Below is a small trained network, with its code and all its weights. Each question gives an input and a target symbol and asks what happens when units are switched off, that is, made to give their printed mean instead of their output.

import numpy as np


def w(rows, s, z=0):
    codes = np.array(rows[::2]) - 128.0
    scale = np.full(codes.shape[1], s)
    scale[-1] = z or s
    return codes * scale


def norm(h):
    return h / np.sqrt((h * h).mean(-1, keepdims=True) + 1e-5)


def f(y):
    return np.maximum(y, 0)


def softmax(a):
    e = np.exp(a - a.max(-1, keepdims=True))
    return e / e.sum(-1, keepdims=True)


def log_softmax(a):
    a = a - a.max(-1, keepdims=True)
    return a - np.log(np.exp(a).sum(-1, keepdims=True))


def net(x, mask):
    ids = ['ΓΦΨβησ'.index(c) for c in x.split()]
    T = len(ids)
    res = E[ids] + P[:T]
    r = norm(res)
    for j in range(3):
        rows = slice(3 * j, 3 * j + 3)
        q, k, v = (r @ M[0][rows].T for M in (Q, K, V))
        z = softmax(np.where(np.tri(T) > 0, q @ k.T / 3**0.5, -1e9)) @ v
        o = O[0][rows]
        res = res + np.where(mask[j], z, o[:, -1]) @ o[:, :-1]
    y = f(norm(res) @ A[0][:, :-1].T + A[0][:, -1])
    res = res + np.where(mask[3:15], y, B[0][:, -1]) @ B[0][:, :-1]
    return log_softmax(norm(res)[-1] @ U[:, :-1].T + U[:, -1])


Q, K, V, O, A, B = {}, {}, {}, {}, {}, {}
E = w([
[110,148,152,165,128,156,190,167,233,54,252,53],'Γ',
[182,177,99,142,100,158,105,92,148,150,32,90],'Φ',
[133,76,157,120,160,137,137,48,89,53,175,115],'Ψ',
[121,227,113,112,165,162,210,93,80,112,137,179],'β',
[188,176,152,186,156,108,110,137,117,90,143,228],'η',
[134,116,42,127,176,59,163,144,143,97,86,135],'σ',
],0.016)
P = w([
[157,87,89,16,187,150,39,102,131,147,55,212],'0',
[254,147,128,17,177,147,103,133,117,147,135,135],'1',
[202,165,113,54,170,145,105,134,131,103,124,116],'2',
[182,171,95,102,159,154,114,116,138,103,139,123],'3',
[157,178,108,137,156,159,117,114,135,99,142,125],'4',
[141,173,116,165,152,147,124,107,134,98,145,116],'5',
[133,170,131,182,141,131,132,103,131,107,149,105],'6',
[117,173,146,197,129,116,139,104,127,106,149,97],'7',
[100,170,151,212,129,99,146,104,122,131,156,92],'8',
[87,171,166,216,113,77,154,112,119,146,155,81],'9',
[81,162,176,228,93,48,168,118,98,173,160,71],'10',
[50,173,196,234,86,30,168,132,75,176,154,67],'11',
],0.0086)
Q[0] = w([
[83,104,96,173,138,69,141,132,170,122,43,62],'H0',
[86,67,187,136,71,161,109,155,182,146,127,150],'H0',
[60,60,107,193,145,103,105,142,114,86,122,174],'H0',
[128,109,136,194,133,101,173,25,52,85,132,79],'H1',
[237,224,162,133,169,98,144,3,64,87,146,144],'H1',
[119,78,153,90,99,150,139,156,204,111,180,139],'H1',
[150,97,158,66,114,205,92,86,86,132,133,84],'H2',
[210,144,127,60,173,72,175,137,124,82,110,156],'H2',
[100,81,161,84,113,120,137,132,109,163,144,146],'H2',
],0.0077)
K[0] = w([
[45,151,191,248,87,64,172,95,73,158,138,130],'H0',
[112,86,89,13,153,155,86,151,135,136,127,231],'H0',
[60,127,135,194,69,133,122,106,58,182,80,122],'H0',
[48,161,172,214,36,91,161,161,159,192,187,90],'H1',
[99,158,108,207,92,130,201,217,203,100,210,37],'H1',
[154,121,54,124,150,67,101,89,80,116,56,133],'H1',
[153,100,174,69,89,133,81,38,3,95,110,178],'H2',
[91,59,105,118,141,77,153,240,113,226,115,151],'H2',
[74,108,153,219,138,121,131,128,33,143,165,154],'H2',
],0.0062)
V[0] = w([
[68,111,199,61,171,156,195,148,53,56,159,201],'H0',
[143,75,67,23,191,114,156,182,233,107,55,140],'H0',
[161,121,180,113,47,252,49,142,94,168,118,96],'H0',
[69,230,160,171,132,157,225,187,143,157,115,170],'H1',
[189,200,86,177,141,80,176,159,119,160,7,140],'H1',
[208,147,109,167,127,63,100,233,219,115,183,230],'H1',
[165,192,125,158,106,203,75,73,253,183,63,6],'H2',
[143,47,123,23,99,119,134,116,24,206,21,219],'H2',
[120,87,201,106,126,147,121,8,194,51,217,63],'H2',
],0.0051)
O[0] = w([
[139,166,146,102,96,74,156,56,115,153,145,173,122],'H0',
[18,137,214,78,128,58,142,239,42,151,88,89,204],'H0',
[202,196,125,167,174,128,157,148,207,159,146,58,2],'H0',
[208,149,129,86,133,184,203,182,118,51,106,210,125],'H1',
[159,84,49,117,254,91,171,124,114,185,45,137,171],'H1',
[200,81,85,165,86,144,80,145,52,189,136,155,183],'H1',
[117,126,136,140,162,42,192,97,10,100,199,148,94],'H2',
[134,90,105,214,123,193,124,84,215,72,185,244,125],'H2',
[157,191,5,118,129,95,170,156,111,126,44,105,94],'H2',
],0.006,0.0073)
A[0] = w([
[130,185,136,174,92,142,150,116,114,158,121,182,139],'N0',
[116,94,250,132,141,155,93,155,128,131,235,143,106],'N1',
[116,128,166,106,137,164,110,185,150,143,157,170,3],'N2',
[133,149,139,187,153,113,150,142,168,161,135,155,86],'N3',
[156,152,175,97,56,184,87,182,178,152,146,114,27],'N4',
[144,154,147,76,112,198,87,150,173,157,68,100,90],'N5',
[145,121,122,154,153,106,114,135,111,154,100,155,104],'N6',
[176,204,116,81,80,123,95,187,116,153,123,136,16],'N7',
[131,79,95,152,127,127,141,111,205,136,121,165,42],'N8',
[135,144,143,215,56,139,105,162,110,100,135,153,152],'N9',
[93,113,147,108,159,151,121,119,150,119,157,124,129],'N10',
[140,124,107,159,133,165,181,178,196,160,145,101,79],'N11',
],0.013,0.004)
B[0] = w([
[88,101,185,119,128,64,109,125,70,27,163,113,206],'N0',
[145,206,113,153,58,174,93,55,227,140,183,114,207],'N1',
[163,66,75,127,158,97,159,150,42,151,81,128,152],'N2',
[149,140,168,198,142,171,171,95,94,127,111,126,155],'N3',
[74,252,155,118,50,128,128,48,248,87,254,140,137],'N4',
[140,138,147,221,187,201,217,160,218,241,143,90,150],'N5',
[87,144,182,129,87,128,103,144,140,109,149,110,253],'N6',
[152,214,151,176,105,173,104,86,150,141,192,112,169],'N7',
[185,187,149,137,100,212,142,89,121,155,172,107,173],'N8',
[132,71,98,114,170,75,124,171,45,136,50,99,226],'N9',
[124,146,111,130,96,116,171,132,175,177,117,112,177],'N10',
[133,153,154,98,51,124,118,70,102,123,167,192,147],'N11',
],0.0095,0.0058)
U = w([
[76,12,78,58,164,24,102,175,96,90,52,85,211],'Γ',
[64,193,159,124,42,101,66,60,193,88,197,96,145],'Φ',
[196,80,89,150,88,148,3,134,43,107,165,132,137],'Ψ',
[158,155,135,52,160,135,204,116,105,114,101,218,107],'β',
[157,111,137,207,249,181,154,146,141,182,70,38,121],'η',
[163,105,86,70,85,110,127,186,123,145,129,91,1],'σ',
],0.0066,0.004)

Each question gives the input, a string of symbols that net reads in full, and the target symbol t.
The units are the heads (3 rows each of Q, K, V and O) and the neurons (one row each of A and B). Each row of codes is followed by its name. A weight is (code - 128) times the scale printed after its matrix; where a second scale follows, it is the last column's (O, A, B and U).
mask holds one flag per unit, heads first, then neurons. A switched-off unit (its flag False) gives its mean, the last column of its rows in O or B, instead of its output. The means were averaged over made-up inputs and are rounded, as every weight is.
A unit's drop is (log p(t) with every unit on - log p(t) with that unit switched off) / (log p(t) with every unit on - log p(t) with every unit switched off).
The circuit of an input: a set's keep is (log p(t) with only the set's units on - log p(t) with every unit switched off) / (log p(t) with every unit on - log p(t) with every unit switched off). Starting from the 12 units with the biggest drops (on a tie, the unit counted first), units are removed one at a time, each time the one whose removal leaves the highest keep (on an exact tie, the one counted first), for as long as the keep stays at least 0.8.
units of the circuit, in order: the units of the circuit, biggest drop first
top k neurons: the k neurons with the biggest drops, biggest first
heads that matter: for each layer, one digit per head in row order, 1 if its drop is at least 0.15 and else 0, layers parted by /
input σ σ Φ σ, target η: units of the circuit, in order -> H2; N8; H0
input σ η Ψ Φ Ψ, target η: units of the circuit, in order -> H2; H0; N0
input Ψ η Φ σ Φ η, target η: heads that matter -> 110
input η Ψ Ψ Γ Φ Ψ σ Ψ, target Γ: units of the circuit, in order -> H2; N9; H1
input Ψ Φ β Φ, target β: units of the circuit, in order -> H2; H1
input η η Γ Ψ β, target Φ: units of the circuit, in order -> N7; H1
input Φ Ψ σ β σ σ β η Φ σ Φ, target Γ: units of the circuit, in order -> N1; N0
input η β σ Ψ σ Ψ Ψ Φ σ, target Φ: units of the circuit, in order -> H0; N11
input σ σ Γ β, target Φ: heads that matter -> 011
input Γ Φ σ Ψ σ, target Ψ: top neuron -> N7
input Φ Φ σ σ Ψ Φ σ β Ψ Ψ β Ψ, target β: units of the circuit, in order -> H2; H1; H0; N6
input σ Φ Φ, target η: heads that matter -> 100
input σ Ψ σ, target Φ: heads that matter -> 011
input Ψ σ Ψ Γ Φ Ψ σ Ψ η Φ, target Ψ: units of the circuit, in order -> H1; N9; H0
input σ Ψ Φ Ψ η η Γ Γ Γ, target Γ: units of the circuit, in order -> H2
input Γ σ σ σ Φ, target Φ: heads that matter -> 010
input β Ψ Φ Ψ σ σ η σ β σ σ β, target Γ: units of the circuit, in order -> N0; N1
input σ σ σ Ψ, target Φ: heads that matter -> 000
input σ σ β σ σ σ Ψ σ Φ, target η: heads that matter -> 010
input σ Ψ σ Ψ η σ σ η, target Γ: heads that matter -> 010
input Γ β Ψ σ σ σ Ψ η σ Ψ σ Ψ, target Γ: heads that matter -> 001
input σ Γ Φ, target Φ: units of the circuit, in order -> N4
input Ψ σ η σ σ σ Φ σ β σ, target β: heads that matter -> 110
input Γ σ σ Ψ η, target Φ: top 2 neurons -> N1; N4
